Below is a small trained network, with its code and all its weights. Each question gives an input and a target symbol and asks what happens when units are switched off, that is, made to give their printed mean instead of their output.

import numpy as np


def w(rows, s, z=0):
    codes = np.array(rows[::2]) - 128.0
    scale = np.full(codes.shape[1], s)
    scale[-1] = z or s
    return codes * scale


def f(y):
    return np.maximum(y, 0)


def softmax(a):
    e = np.exp(a - a.max(-1, keepdims=True))
    return e / e.sum(-1, keepdims=True)


def log_softmax(a):
    a = a - a.max(-1, keepdims=True)
    return a - np.log(np.exp(a).sum(-1, keepdims=True))


def net(x, mask):
    ids = ['βδεζηθλμξπσφω'.index(c) for c in x.split()]
    T = len(ids)
    res = E[ids] + P[:T]
    u = 0
    for l in range(3):
        q, k, v = (res @ M[l].T for M in (Q, K, V))
        z = softmax(np.where(np.tri(T) > 0, q @ k.T / 4**0.5, -1e9)) @ v
        res = res + np.where(mask[u], z, O[l][:, -1]) @ O[l][:, :-1]
        u += 1
        y = f(res @ A[l][:, :-1].T + A[l][:, -1])
        res = res + np.where(mask[u : u + 4], y, B[l][:, -1]) @ B[l][:, :-1]
        u += 4
    return log_softmax(res[-1] @ U[:, :-1].T + U[:, -1])


Q, K, V, O, A, B = {}, {}, {}, {}, {}, {}
E = w([
[201,94,186,113,121,137],'β',
[24,84,125,158,158,26],'δ',
[164,132,199,116,77,179],'ε',
[142,50,151,228,69,99],'ζ',
[134,188,137,163,58,165],'η',
[143,115,216,70,185,202],'θ',
[140,156,54,231,125,47],'λ',
[115,184,136,151,33,221],'μ',
[52,46,54,32,89,190],'ξ',
[136,146,202,141,90,186],'π',
[3,135,196,124,197,114],'σ',
[178,140,190,75,129,138],'φ',
[147,190,207,76,176,146],'ω',
],0.016)
P = w([
[145,128,136,51,80,8],'0',
[113,138,139,86,78,64],'1',
[114,139,137,96,88,91],'2',
[112,143,139,105,102,104],'3',
[112,145,139,111,111,117],'4',
[112,148,139,112,118,125],'5',
[116,148,140,119,125,136],'6',
[111,151,139,124,129,139],'7',
[114,150,139,127,135,145],'8',
[115,151,140,131,139,150],'9',
[116,151,142,136,146,156],'10',
[111,152,137,133,146,154],'11',
],0.015)
Q[0] = w([
[190,112,124,111,122,113],'L0H1',
[84,97,140,110,213,67],'L0H1',
[159,115,10,143,148,147],'L0H1',
[164,136,78,95,155,139],'L0H1',
],0.012)
K[0] = w([
[184,157,103,180,109,107],'L0H1',
[110,67,98,134,213,75],'L0H1',
[121,97,11,125,85,134],'L0H1',
[178,158,98,122,140,135],'L0H1',
],0.012)
V[0] = w([
[131,93,3,122,152,153],'L0H1',
[193,154,22,76,48,56],'L0H1',
[72,83,232,102,139,175],'L0H1',
[147,131,170,18,61,150],'L0H1',
],0.0049)
O[0] = w([
[24,243,208,253,99,179,3],'L0H1',
[112,165,41,130,179,147,132],'L0H1',
[42,110,130,160,119,29,197],'L0H1',
[110,125,131,230,58,135,185],'L0H1',
],0.0067,0.0031)
A[0] = w([
[89,80,162,138,175,149,13],'L0N1',
[118,74,95,66,214,204,52],'L0N2',
[64,255,115,173,105,247,4],'L0N3',
[98,249,176,183,107,175,225],'L0N4',
],0.0082,0.0018)
B[0] = w([
[120,213,101,71,174,125,211],'L0N1',
[116,91,92,126,13,97,165],'L0N2',
[164,85,187,152,237,31,247],'L0N3',
[59,143,169,1,144,119,255],'L0N4',
],0.0088,0.0032)
Q[1] = w([
[203,224,37,226,169,2],'L1H1',
[192,80,142,198,248,173],'L1H1',
[65,171,99,137,237,177],'L1H1',
[43,59,140,196,75,107],'L1H1',
],0.0069)
K[1] = w([
[167,215,162,245,164,56],'L1H1',
[184,132,173,223,162,63],'L1H1',
[89,159,56,140,229,103],'L1H1',
[68,2,28,193,71,60],'L1H1',
],0.0084)
V[1] = w([
[117,130,109,215,87,112],'L1H1',
[10,136,178,110,168,115],'L1H1',
[57,101,146,236,164,111],'L1H1',
[158,209,254,166,149,137],'L1H1',
],0.0064)
O[1] = w([
[61,131,175,129,210,110,112],'L1H1',
[209,181,74,202,162,160,226],'L1H1',
[201,161,86,16,100,143,115],'L1H1',
[87,142,34,93,108,1,2],'L1H1',
],0.0077,0.0044)
A[1] = w([
[127,170,118,129,45,56,180],'L1N1',
[202,150,64,216,57,111,168],'L1N2',
[78,87,11,80,85,150,5],'L1N3',
[153,98,202,110,1,94,101],'L1N4',
],0.009,0.0021)
B[1] = w([
[94,10,153,118,176,130,220],'L1N1',
[83,62,202,102,104,66,162],'L1N2',
[183,116,45,60,152,201,138],'L1N3',
[225,183,104,118,170,124,252],'L1N4',
],0.011,0.0045)
Q[2] = w([
[94,211,2,225,207,108],'L2H1',
[104,96,64,197,207,121],'L2H1',
[99,75,211,69,155,121],'L2H1',
[112,38,166,84,170,62],'L2H1',
],0.0092)
K[2] = w([
[153,237,100,47,193,43],'L2H1',
[148,240,86,137,195,79],'L2H1',
[63,12,158,153,118,142],'L2H1',
[103,2,50,111,149,137],'L2H1',
],0.0099)
V[2] = w([
[100,102,253,150,169,123],'L2H1',
[110,195,53,188,146,127],'L2H1',
[120,127,139,209,159,210],'L2H1',
[161,87,102,203,146,61],'L2H1',
],0.0072)
O[2] = w([
[113,196,134,125,2,150,254],'L2H1',
[224,112,150,74,189,130,18],'L2H1',
[171,96,105,92,77,78,51],'L2H1',
[65,110,196,69,41,170,228],'L2H1',
],0.007,0.0035)
A[2] = w([
[215,138,2,82,60,141,118],'L2N1',
[84,101,106,138,118,200,80],'L2N2',
[73,16,117,99,13,14,2],'L2N3',
[85,38,83,160,157,71,121],'L2N4',
],0.0076,0.0067)
B[2] = w([
[140,53,125,127,96,134,209],'L2N1',
[117,146,87,120,163,124,163],'L2N2',
[248,181,152,61,203,133,253],'L2N3',
[138,100,167,165,62,150,246],'L2N4',
],0.013,0.0021)
U = w([
[116,97,146,124,173,142,41],'β',
[135,129,121,136,121,146,73],'δ',
[137,156,120,170,143,166,90],'ε',
[116,224,47,193,125,117,216],'ζ',
[113,82,221,2,63,117,146],'η',
[131,103,101,107,137,106,75],'θ',
[115,77,133,187,118,97,69],'λ',
[94,65,81,107,164,160,146],'μ',
[85,68,163,154,202,150,50],'ξ',
[46,127,123,203,32,137,254],'π',
[129,87,104,119,130,96,72],'σ',
[146,212,1,85,190,105,169],'φ',
[134,121,118,93,177,158,68],'ω',
],0.0094,0.0086)

Each question gives the input, a string of symbols that net reads in full, and the target symbol t.
The units are the heads (4 rows each of Q, K, V and O) and the neurons (one row each of A and B). Each row of codes is followed by its name. A weight is (code - 128) times the scale printed after its matrix; where a second scale follows, it is the last column's (O, A, B and U).
mask holds one flag per unit, layer by layer, with each layer's heads first. A switched-off unit (its flag False) gives its mean, the last column of its rows in O or B, instead of its output. The means were averaged over made-up inputs and are rounded, as every weight is.
A unit's drop is (log p(t) with every unit on - log p(t) with that unit switched off) / (log p(t) with every unit on - log p(t) with every unit switched off).
The circuit of an input: a set's keep is (log p(t) with only the set's units on - log p(t) with every unit switched off) / (log p(t) with every unit on - log p(t) with every unit switched off). Starting from the 12 units with the biggest drops (on a tie, the unit counted first), units are removed one at a time, each time the one whose removal leaves the highest keep (on an exact tie, the one counted first), for as long as the keep stays at least 0.8.
circuit, biggest first: the units of the circuit, biggest drop first
unit that matters most: the unit with the biggest drop
k most important neurons: the k neurons with the biggest drops, biggest first
drop of u: that unit's drop, to one decimal
input λ δ λ, target π: 2 most important neurons => [L1N4 L2N3]
input π σ θ ε θ, target π: circuit, biggest first => [L2H1 L1N1]
input λ ω σ φ ω θ θ σ δ, target η: 3 most important neurons => [L2N3 L1N4 L2N4]
input λ δ η β ξ, target μ: 4 most important neurons => [L1N3 L2N1 L0N2 L2N2]
input π η δ ξ σ, target ξ: unit that matters most => L0H1
input π σ σ θ η ζ, target η: 2 most important neurons => [L1N1 L2N3]
input λ β λ δ λ π φ φ λ β λ, target φ: circuit, biggest first => [L0H1 L1N1 L2H1]
input δ ζ λ, target η: 3 most important neurons => [L1N2 L2N3 L1N4]
input π σ σ σ φ μ λ λ σ σ ζ δ, target η: 2 most important neurons => [L1N4 L0N4]
input σ ξ η λ λ λ η, target φ: circuit, biggest first => [L0H1 L1H1 L0N3]
input η θ φ δ φ ξ θ ζ, target λ: circuit, biggest first => [L2H1 L1N3 L2N4]
input β δ σ λ λ φ λ μ, target η: 3 most important neurons => [L0N3 L1N4 L0N4]
input φ λ ξ λ θ λ δ ω λ λ λ ξ, target π: circuit, biggest first => [L0N2 L0H1]
input σ π η λ λ π, target π: circuit, biggest first => [L2H1]
input σ ζ λ λ ξ μ θ φ ω, target φ: 3 most important neurons => [L1N4 L0N3 L1N3]
input β λ σ θ λ β δ μ π δ, target π: 2 most important neurons => [L1N4 L2N3]
input π δ π ε π ζ, target η: circuit, biggest first => [L1N2 L2N3]
input ξ ζ π σ, target ξ: 3 most important neurons => [L1N4 L1N3 L0N1]
input δ ξ φ ω λ, target η: 2 most important neurons => [L1N1 L1N2]
input ω ξ ω π λ λ π δ σ λ ζ, target λ: unit that matters most => L0H1
input β λ λ φ ε μ δ ε σ σ δ σ, target ζ: drop of L0H1 => 0.8
input η π σ λ σ λ, target π: drop of L0N2 => -0.1
